Below is a small trained network, with its code and all its weights. Each question gives an input and a class and asks what happens when units are switched off, that is, made to give their printed mean instead of their output.

import numpy as np


def w(rows, s, z=0):
    codes = np.array(rows[::2]) - 128.0
    scale = np.full(codes.shape[1], s)
    scale[-1] = z or s
    return codes * scale


def f(y):
    return np.maximum(y, 0)


def log_softmax(a):
    a = a - a.max(-1, keepdims=True)
    return a - np.log(np.exp(a).sum(-1, keepdims=True))


def net(x, mask):
    res = np.array(x, float).reshape(1, 6) / 4 @ E
    y = f(res @ A[0][:, :-1].T + A[0][:, -1])
    res = res + np.where(mask, y, B[0][:, -1]) @ B[0][:, :-1]
    return log_softmax(res[-1] @ U[:, :-1].T + U[:, -1])


A, B = {}, {}
E = w([
[127,126,127,126,128,131,130,131,123,125,127,126],'x0',
[129,2,173,194,85,87,143,149,100,125,151,179],'x1',
[126,135,134,138,128,135,126,129,130,128,127,128],'x2',
[125,130,126,128,128,125,123,126,128,127,127,133],'x3',
[126,116,159,102,216,163,150,131,148,81,188,212],'x4',
[141,189,65,174,121,69,149,238,121,121,188,119],'x5',
],0.016)
A[0] = w([
[116,47,159,220,55,63,139,186,74,140,158,158,95],'N1',
[140,207,79,158,159,78,163,231,117,117,194,146,37],'N2',
[143,118,111,132,183,149,149,141,134,104,198,151,104],'N3',
[109,49,178,117,78,155,101,52,123,147,69,121,25],'N4',
[149,170,91,125,91,109,112,95,110,188,62,49,167],'N5',
[127,29,181,180,91,102,148,120,103,117,151,194,11],'N6',
[133,97,134,149,120,143,119,98,135,135,165,140,28],'N7',
[136,129,96,136,43,119,102,77,105,182,72,31,77],'N8',
[144,148,59,191,55,66,115,205,126,156,115,71,96],'N9',
[141,6,189,192,103,115,147,132,105,117,152,178,144],'N10',
[111,108,87,115,177,138,121,114,81,87,88,122,86],'N11',
[122,123,139,133,177,116,153,152,144,102,175,214,4],'N12',
[129,113,165,81,182,157,141,58,124,106,156,165,156],'N13',
[109,140,188,97,184,183,95,74,155,116,123,154,124],'N14',
],0.011,0.017)
B[0] = w([
[199,137,94,107,193,196,237,67,177,151,196,117,235],'N1',
[32,77,198,169,94,117,50,165,106,124,46,181,214],'N2',
[67,112,130,115,76,93,93,154,108,148,99,132,176],'N3',
[96,182,54,207,40,65,89,193,85,106,165,60,193],'N4',
[74,124,141,141,53,97,88,152,85,85,129,102,234],'N5',
[55,71,219,39,159,150,63,210,183,123,27,222,197],'N6',
[144,123,171,138,156,148,139,117,166,126,127,162,134],'N7',
[81,104,190,94,157,148,109,156,138,153,48,229,210],'N8',
[186,151,57,132,152,143,171,94,155,140,211,81,227],'N9',
[90,195,88,199,64,73,72,156,58,111,119,76,252],'N10',
[162,161,152,130,141,123,142,110,124,148,142,143,135],'N11',
[103,199,65,181,57,95,81,95,82,97,189,2,163],'N12',
[144,108,149,70,178,173,188,107,169,180,103,153,216],'N13',
[141,72,132,94,189,145,150,101,192,117,144,168,205],'N14',
],0.011,0.022)
U = w([
[96,86,247,103,132,123,91,146,146,126,44,202,254],'0',
[118,192,101,157,76,88,97,153,114,121,147,61,32],'1',
[226,134,122,96,232,153,202,78,181,137,207,123,93],'2',
],0.012,0.0076)

Each question gives the input, the list of numbers given to net, and the class t.
The units are the neurons (one row each of A and B). Each row of codes is followed by its name. A weight is (code - 128) times the scale printed after its matrix; where a second scale follows, it is the last column's (A, B and U).
mask holds one flag per neuron, in row order. A switched-off neuron (its flag False) gives its mean, the last column of its row in B, instead of its output. The means were averaged over made-up inputs and are rounded, as every weight is.
A unit's drop is (log p(t) with every unit on - log p(t) with that unit switched off) / (log p(t) with every unit on - log p(t) with every unit switched off).
The circuit of an input: a set's keep is (log p(t) with only the set's units on - log p(t) with every unit switched off) / (log p(t) with every unit on - log p(t) with every unit switched off). Starting from the 12 units with the biggest drops (on a tie, the unit counted first), units are removed one at a time, each time the one whose removal leaves the highest keep (on an exact tie, the one counted first), for as long as the keep stays at least 0.8.
units of the circuit, in order: the units of the circuit, biggest drop first
unit that matters most: the unit with the biggest drop
top k neurons: the k neurons with the biggest drops, biggest first
drop of u: that unit's drop, to one decimal
input [5,8,5,-4,1,1], class 1: unit that matters most -> N10
input [7,-4,7,3,-2,-1], class 0: top 2 neurons -> N10, N4
input [-3,5,-4,-4,-6,-6], class 1: top 2 neurons -> N4, N10
input [3,3,4,-7,7,6], class 1: top 2 neurons -> N12, N8
input [0,1,-3,0,0,-4], class 1: top 4 neurons -> N6, N1, N8, N2
input [0,5,5,-1,5,1], class 1: top 4 neurons -> N10, N12, N8, N2
input [-5,-6,4,-1,1,1], class 0: top 4 neurons -> N1, N10, N9, N4
input [3,-6,1,-7,-7,0], class 0: top 4 neurons -> N8, N10, N4, N12
input [5,1,1,-7,-4,-4], class 1: top 2 neurons -> N4, N6
input [-4,-3,2,8,7,0], class 2: top 4 neurons -> N2, N6, N8, N5
input [1,2,-6,-5,-8,8], class 2: top 2 neurons -> N9, N1
input [-8,3,-8,-8,-5,1], class 2: drop of N4 -> 0.1
input [-7,0,-2,-5,6,-1], class 2: drop of N8 -> 0.4
input [0,7,-5,-5,-2,-5], class 1: units of the circuit, in order -> N4
input [-5,5,3,6,8,7], class 1: drop of N12 -> 6.7
